Below are the code and all the weights of a small trained network. Each question names an input and a class and asks about switching units off, where a switched-off unit gives its printed mean instead of its output.

import numpy as np


def w(rows, s, z=0):
    codes = np.array(rows[::2]) - 128.0
    scale = np.full(codes.shape[1], s)
    scale[-1] = z or s
    return codes * scale


def f(y):
    return np.maximum(y, 0)


def log_softmax(a):
    a = a - a.max(-1, keepdims=True)
    return a - np.log(np.exp(a).sum(-1, keepdims=True))


def net(x, mask):
    res = np.array(x, float).reshape(1, 8) / 4 @ E
    y = f(res @ A[0][:, :-1].T + A[0][:, -1])
    res = res + np.where(mask, y, B[0][:, -1]) @ B[0][:, :-1]
    return log_softmax(res[-1] @ U[:, :-1].T + U[:, -1])


A, B = {}, {}
E = w([
[131,127,126,128,128],'x0',
[129,89,173,200,85],'x1',
[98,254,139,137,73],'x2',
[30,92,142,107,131],'x3',
[130,125,126,126,127],'x4',
[129,130,130,128,130],'x5',
[108,155,82,212,214],'x6',
[139,154,249,123,194],'x7',
],0.0096)
A[0] = w([
[209,129,94,150,103,153],'N1',
[84,106,74,112,100,109],'N2',
[159,89,108,110,132,56],'N3',
[118,108,138,165,91,237],'N4',
[210,149,118,134,150,111],'N5',
[35,110,137,108,148,53],'N6',
[117,131,95,159,140,82],'N7',
[130,147,105,106,171,142],'N8',
[132,156,87,53,169,189],'N9',
[156,73,100,163,136,139],'N10',
[136,82,172,245,89,243],'N11',
[108,78,128,114,149,96],'N12',
[110,167,139,175,96,194],'N13',
[134,108,75,159,86,153],'N14',
[120,144,101,166,164,26],'N15',
[167,49,128,143,170,65],'N16',
[48,183,139,129,110,88],'N17',
[147,60,107,103,184,71],'N18',
[4,88,134,120,131,150],'N19',
[153,76,141,107,160,36],'N20',
[159,122,119,73,98,135],'N21',
[127,143,97,188,208,89],'N22',
[150,125,209,95,182,2],'N23',
[147,69,126,129,162,101],'N24',
[117,102,55,127,69,25],'N25',
[96,162,126,176,168,110],'N26',
[124,136,208,122,157,63],'N27',
[169,117,167,46,74,57],'N28',
[113,128,196,119,176,40],'N29',
],0.012,0.0054)
B[0] = w([
[188,112,197,184,151,186],'N1',
[121,175,179,174,223,177],'N2',
[101,172,139,163,103,152],'N3',
[145,107,133,53,200,193],'N4',
[169,106,166,206,121,173],'N5',
[197,119,162,177,106,166],'N6',
[80,112,156,140,120,151],'N7',
[123,87,130,94,135,160],'N8',
[162,49,86,2,184,193],'N9',
[144,175,119,95,120,185],'N10',
[119,75,105,19,163,245],'N11',
[158,181,90,132,71,163],'N12',
[156,149,76,42,74,188],'N13',
[97,154,173,135,216,187],'N14',
[61,86,145,176,96,150],'N15',
[93,201,63,92,77,189],'N16',
[169,160,101,133,74,176],'N17',
[135,178,105,133,81,185],'N18',
[254,85,159,184,112,208],'N19',
[105,186,90,146,102,159],'N20',
[87,96,122,159,143,170],'N21',
[43,50,138,150,47,190],'N22',
[96,159,112,158,167,174],'N23',
[144,183,74,116,86,176],'N24',
[41,224,208,151,185,176],'N25',
[97,99,109,106,86,173],'N26',
[79,176,131,132,194,176],'N27',
[22,60,129,200,52,186],'N28',
[110,186,158,166,184,168],'N29',
],0.0077,0.012)
U = w([
[116,113,140,124,124,246],'0',
[57,196,175,169,209,83],'1',
[2,34,143,173,37,71],'2',
[142,221,90,106,33,72],'3',
[138,96,151,113,138,190],'4',
[128,60,134,33,169,89],'5',
[250,93,180,241,113,124],'6',
],0.0096,0.012)

Each question gives the input, the list of numbers given to net, and the class t.
The units are the neurons (one row each of A and B). Each row of codes is followed by its name. A weight is (code - 128) times the scale printed after its matrix; where a second scale follows, it is the last column's (A, B and U).
mask holds one flag per neuron, in row order. A switched-off neuron (its flag False) gives its mean, the last column of its row in B, instead of its output. The means were averaged over made-up inputs and are rounded, as every weight is.
A unit's drop is (log p(t) with every unit on - log p(t) with that unit switched off) / (log p(t) with every unit on - log p(t) with every unit switched off).
The circuit of an input: a set's keep is (log p(t) with only the set's units on - log p(t) with every unit switched off) / (log p(t) with every unit on - log p(t) with every unit switched off). Starting from the 12 units with the biggest drops (on a tie, the unit counted first), units are removed one at a time, each time the one whose removal leaves the highest keep (on an exact tie, the one counted first), for as long as the keep stays at least 0.8.
circuit, biggest first: the units of the circuit, biggest drop first
unit that matters most: the unit with the biggest drop
k most important neurons: the k neurons with the biggest drops, biggest first
input [1,7,3,8,7,6,2,-5], class 6: 3 most important neurons -> [N19 N6 N9]
input [-4,-4,0,-8,-3,-5,-2,6], class 6: circuit, biggest first -> [N5]
input [8,-4,-4,3,-1,-4,0,-7], class 1: circuit, biggest first -> [N25 N2]
input [-1,-6,-2,7,-4,-4,-3,-5], class 6: 2 most important neurons -> [N19 N11]
input [-4,6,0,-6,-1,-8,-4,8], class 1: circuit, biggest first -> [N27 N23]
input [2,6,-5,4,6,8,-5,-8], class 1: 3 most important neurons -> [N25 N2 N14]
input [8,1,5,7,-5,-3,-8,-8], class 1: 2 most important neurons -> [N25 N2]
input [3,8,2,-7,-5,1,0,-7], class 5: circuit, biggest first -> [N11 N4]
input [6,0,6,5,6,8,8,0], class 2: circuit, biggest first -> [N22 N26]
input [8,-7,-3,-5,5,-3,3,-8], class 1: circuit, biggest first -> [N25 N14]
input [7,-1,-3,0,3,1,-6,-6], class 1: circuit, biggest first -> [N25 N2 N14]
input [-8,-3,-3,8,-7,-4,-6,-2], class 6: circuit, biggest first -> [N19 N6]
input [6,-5,0,-8,1,-3,4,-5], class 6: 3 most important neurons -> [N1 N5 N11]
input [4,-4,4,6,-6,-2,8,-2], class 2: unit that matters most -> N22
input [6,5,6,0,-1,1,5,-8], class 1: 2 most important neurons -> [N25 N14]
input [0,-4,-8,2,6,-1,-3,-8], class 1: circuit, biggest first -> [N25 N2]
input [8,0,2,-7,-1,-4,2,2], class 6: circuit, biggest first -> [N5 N1]
input [0,7,-8,5,-2,-4,-3,8], class 1: 3 most important neurons -> [N29 N27 N23]
input [-4,6,-7,-8,-5,-2,8,2], class 2: 2 most important neurons -> [N22 N15]
input [5,7,-1,-2,1,0,2,6], class 5: unit that matters most -> N11
input [6,1,3,-6,-1,-4,-7,-8], class 1: 2 most important neurons -> [N25 N14]
input [1,1,-8,0,-6,-4,-7,0], class 3: circuit, biggest first -> [N16 N24 N18]
input [-8,-1,2,-5,0,-4,-5,0], class 2: 2 most important neurons -> [N28 N19]
input [2,-8,1,-4,2,-6,7,0], class 5: 3 most important neurons -> [N9 N28 N8]
input [-1,4,5,-8,-6,6,-8,3], class 2: 2 most important neurons -> [N28 N19]
input [2,7,-4,-2,-4,-4,-5,-3], class 5: 3 most important neurons -> [N11 N4 N22]
input [5,5,-8,4,-1,-3,1,-2], class 3: unit that matters most -> N16
